Here is a tiny trained network, its code and every weight. The questions are about switching its units off for an input and a class, where a switched-off unit gives its printed mean instead of its output.

import numpy as np


def w(rows, s, z=0):
    codes = np.array(rows[::2]) - 128.0
    scale = np.full(codes.shape[1], s)
    scale[-1] = z or s
    return codes * scale


def norm(h):
    return h / np.sqrt((h * h).mean(-1, keepdims=True) + 1e-5)


def f(y):
    return np.maximum(y, 0)


def log_softmax(a):
    a = a - a.max(-1, keepdims=True)
    return a - np.log(np.exp(a).sum(-1, keepdims=True))


def net(x, mask):
    res = np.array(x, float).reshape(1, 8) / 4 @ E
    u = 0
    for l in range(2):
        y = f(norm(res) @ A[l][:, :-1].T + A[l][:, -1])
        res = res + np.where(mask[u : u + 14], y, B[l][:, -1]) @ B[l][:, :-1]
        u += 14
    return log_softmax(norm(res)[-1] @ U[:, :-1].T + U[:, -1])


A, B = {}, {}
E = w([
[67,132,80,163,130,79,126,104,180,72,47],'x0',
[90,87,146,80,156,140,194,209,90,78,137],'x1',
[184,148,2,109,185,105,199,136,71,197,98],'x2',
[144,140,109,171,162,70,67,136,55,70,173],'x3',
[128,130,131,129,130,126,127,127,128,129,129],'x4',
[243,89,124,126,189,164,95,173,227,75,117],'x5',
[87,186,64,57,82,98,104,192,196,133,223],'x6',
[71,153,142,158,176,163,78,184,126,179,101],'x7',
],0.0088)
A[0] = w([
[131,82,197,173,160,140,148,82,58,160,87,63],'0.n1',
[143,149,111,194,155,88,54,135,34,84,171,70],'0.n2',
[133,138,143,173,142,93,113,143,121,90,177,109],'0.n3',
[177,86,145,188,154,151,143,140,141,121,110,120],'0.n4',
[189,84,151,72,88,54,201,21,129,69,168,71],'0.n5',
[67,140,153,155,206,171,52,201,115,205,86,61],'0.n6',
[73,128,140,119,35,106,147,104,37,184,139,2],'0.n7',
[60,54,162,61,178,143,203,216,63,31,117,35],'0.n8',
[108,127,148,121,95,190,159,100,181,190,131,83],'0.n9',
[91,76,149,99,105,211,174,93,182,215,83,104],'0.n10',
[87,87,135,140,151,42,126,97,139,120,69,109],'0.n11',
[85,140,254,185,79,173,123,99,163,54,191,56],'0.n12',
[180,180,88,190,77,172,15,2,147,183,125,59],'0.n13',
[219,112,234,92,140,155,122,136,55,235,228,51],'0.n14',
],0.0098,0.0096)
B[0] = w([
[139,186,101,124,77,169,98,50,94,93,166,202],'0.n1',
[84,23,156,62,205,111,206,66,160,122,158,218],'0.n2',
[111,82,132,89,150,123,130,97,178,139,130,174],'0.n3',
[117,168,112,110,138,158,67,109,127,106,171,197],'0.n4',
[105,84,120,243,111,167,127,153,158,187,174,200],'0.n5',
[147,67,108,231,45,122,164,116,159,157,189,189],'0.n6',
[16,193,111,143,148,151,145,128,44,143,136,184],'0.n7',
[196,192,241,158,114,56,177,114,140,161,141,212],'0.n8',
[126,78,142,86,164,104,152,105,121,88,171,179],'0.n9',
[114,72,139,104,185,78,147,69,129,108,150,218],'0.n10',
[80,167,94,125,94,127,126,121,140,87,99,192],'0.n11',
[146,85,111,68,86,108,54,161,59,215,38,217],'0.n12',
[162,176,237,129,128,62,211,189,118,133,144,255],'0.n13',
[84,121,69,146,87,82,186,160,161,6,35,230],'0.n14',
],0.011,0.0066)
A[1] = w([
[107,140,134,130,166,174,117,147,130,147,118,62],'1.n1',
[122,117,133,85,121,162,189,86,177,171,94,3],'1.n2',
[169,131,65,123,149,144,145,141,94,171,82,48],'1.n3',
[105,59,115,224,84,129,147,147,124,144,150,51],'1.n4',
[50,143,169,100,96,134,129,87,94,138,127,143],'1.n5',
[114,166,115,85,123,126,90,187,153,143,167,72],'1.n6',
[158,140,155,171,158,203,143,56,60,117,46,78],'1.n7',
[156,167,189,141,128,120,191,176,119,160,117,49],'1.n8',
[189,125,53,139,154,96,207,109,66,169,106,99],'1.n9',
[91,155,100,154,112,87,134,109,184,76,36,90],'1.n10',
[88,157,82,57,118,107,126,188,162,153,191,99],'1.n11',
[159,150,55,129,200,111,152,147,92,158,107,55],'1.n12',
[247,97,142,109,187,191,81,173,210,77,106,90],'1.n13',
[104,87,135,196,122,168,143,156,139,170,147,65],'1.n14',
],0.011,0.0052)
B[1] = w([
[125,136,87,148,103,126,119,151,143,143,163,129],'1.n1',
[132,86,162,154,184,138,130,94,115,120,141,151],'1.n2',
[122,125,135,100,109,119,95,154,90,134,118,144],'1.n3',
[189,108,98,149,137,196,131,156,174,145,125,194],'1.n4',
[161,147,56,133,196,143,128,174,139,159,129,254],'1.n5',
[148,128,143,133,123,168,112,60,107,105,126,162],'1.n6',
[155,182,138,68,106,162,82,126,211,78,203,203],'1.n7',
[145,184,163,176,154,84,103,138,169,105,94,204],'1.n8',
[134,82,174,98,94,123,34,159,139,177,86,245],'1.n9',
[170,109,113,126,137,147,176,220,113,65,96,210],'1.n10',
[196,158,169,142,119,178,83,55,151,47,143,223],'1.n11',
[95,82,198,115,93,138,115,120,123,145,96,173],'1.n12',
[7,201,64,144,135,108,178,118,23,212,140,231],'1.n13',
[134,117,74,159,91,139,109,121,127,154,158,155],'1.n14',
],0.012,0.007)
U = w([
[174,197,225,165,126,48,165,144,148,147,144,254],'0',
[39,204,48,147,147,145,151,118,62,185,154,185],'1',
[132,52,159,72,75,138,21,158,111,184,65,142],'2',
[174,181,115,115,100,200,84,49,162,36,204,30],'3',
[161,49,92,241,91,167,151,145,185,183,191,70],'4',
[100,5,138,84,234,94,173,60,154,107,171,94],'5',
[143,109,87,139,124,128,172,205,131,33,74,66],'6',
],0.016,0.0023)

Each question gives the input, the list of numbers given to net, and the class t.
The units are the neurons (one row each of A and B). Each row of codes is followed by its name. A weight is (code - 128) times the scale printed after its matrix; where a second scale follows, it is the last column's (A, B and U).
mask holds one flag per neuron, layer by layer. A switched-off neuron (its flag False) gives its mean, the last column of its row in B, instead of its output. The means were averaged over made-up inputs and are rounded, as every weight is.
A unit's drop is (log p(t) with every unit on - log p(t) with that unit switched off) / (log p(t) with every unit on - log p(t) with every unit switched off).
The circuit of an input: a set's keep is (log p(t) with only the set's units on - log p(t) with every unit switched off) / (log p(t) with every unit on - log p(t) with every unit switched off). Starting from the 12 units with the biggest drops (on a tie, the unit counted first), units are removed one at a time, each time the one whose removal leaves the highest keep (on an exact tie, the one counted first), for as long as the keep stays at least 0.8.
units of the circuit, in order: the units of the circuit, biggest drop first
k most important neurons: the k neurons with the biggest drops, biggest first
top k neurons in layer l: the k neurons of layer l with the biggest drops, biggest first
input [5,0,-4,-2,1,6,6,1], class 1: units of the circuit, in order => (1.n13, 0.n14, 0.n7)
input [5,-6,1,3,4,-6,3,1], class 0: 2 most important neurons => (0.n13, 1.n13)
input [-7,7,-2,8,4,7,1,-2], class 5: units of the circuit, in order => (0.n2)
input [0,5,5,-3,8,5,3,3], class 0: top 2 neurons in layer 0 => (0.n8, 0.n12)
input [-6,-1,8,6,0,6,8,0], class 2: top 2 neurons in layer 1 => (1.n9, 1.n12)
input [6,-1,-8,4,3,-2,-5,2], class 2: 2 most important neurons => (0.n12, 0.n14)
input [7,-7,1,4,3,4,1,-8], class 4: 3 most important neurons => (0.n5, 0.n8, 0.n14)
input [-6,5,-6,-8,-8,-7,-4,-4], class 5: 3 most important neurons => (0.n10, 0.n9, 1.n13)
input [-4,-4,0,-3,5,-7,-6,-1], class 1: top 2 neurons in layer 1 => (1.n11, 1.n5)
input [-8,-5,-7,-6,4,-4,-2,3], class 6: 2 most important neurons => (0.n14, 1.n9)
input [-8,4,0,-2,6,7,4,2], class 6: 2 most important neurons => (0.n14, 1.n10)
input [-5,4,8,-6,-5,4,2,-8], class 2: top 2 neurons in layer 0 => (0.n6, 0.n2)
input [-7,0,6,-7,-4,-2,-1,0], class 5: 2 most important neurons => (0.n10, 0.n9)
input [4,3,0,-3,2,3,-1,4], class 4: top 3 neurons in layer 0 => (0.n6, 0.n13, 0.n14)
input [-5,-6,-1,-2,7,8,7,0], class 1: 2 most important neurons => (1.n13, 0.n8)
input [3,-4,-7,-5,5,-4,-7,-3], class 2: 2 most important neurons => (0.n12, 1.n11)
input [-8,-1,3,-7,-4,0,5,-4], class 6: 4 most important neurons => (0.n14, 0.n2, 1.n10, 0.n3)
input [0,-5,-6,1,-4,0,-8,-3], class 3: top neuron in layer 0 => (0.n1)
input [2,0,-6,3,3,0,-6,4], class 2: 2 most important neurons => (0.n12, 1.n11)
input [7,-4,-1,6,4,-1,1,-2], class 6: units of the circuit, in order => (1.n10)
input [6,6,0,0,8,5,4,1], class 0: 2 most important neurons => (0.n8, 0.n14)
input [-8,6,0,8,4,-2,-3,1], class 5: 4 most important neurons => (0.n2, 0.n13, 0.n3, 0.n11)
input [4,7,4,-4,-1,7,2,4], class 0: top 2 neurons in layer 1 => (1.n8, 1.n5)
input [6,0,8,4,5,6,-8,-1], class 2: top 4 neurons in layer 1 => (1.n9, 1.n12, 1.n11, 1.n3)
input [6,-8,5,5,-3,-7,5,5], class 0: top 2 neurons in layer 1 => (1.n13, 1.n11)
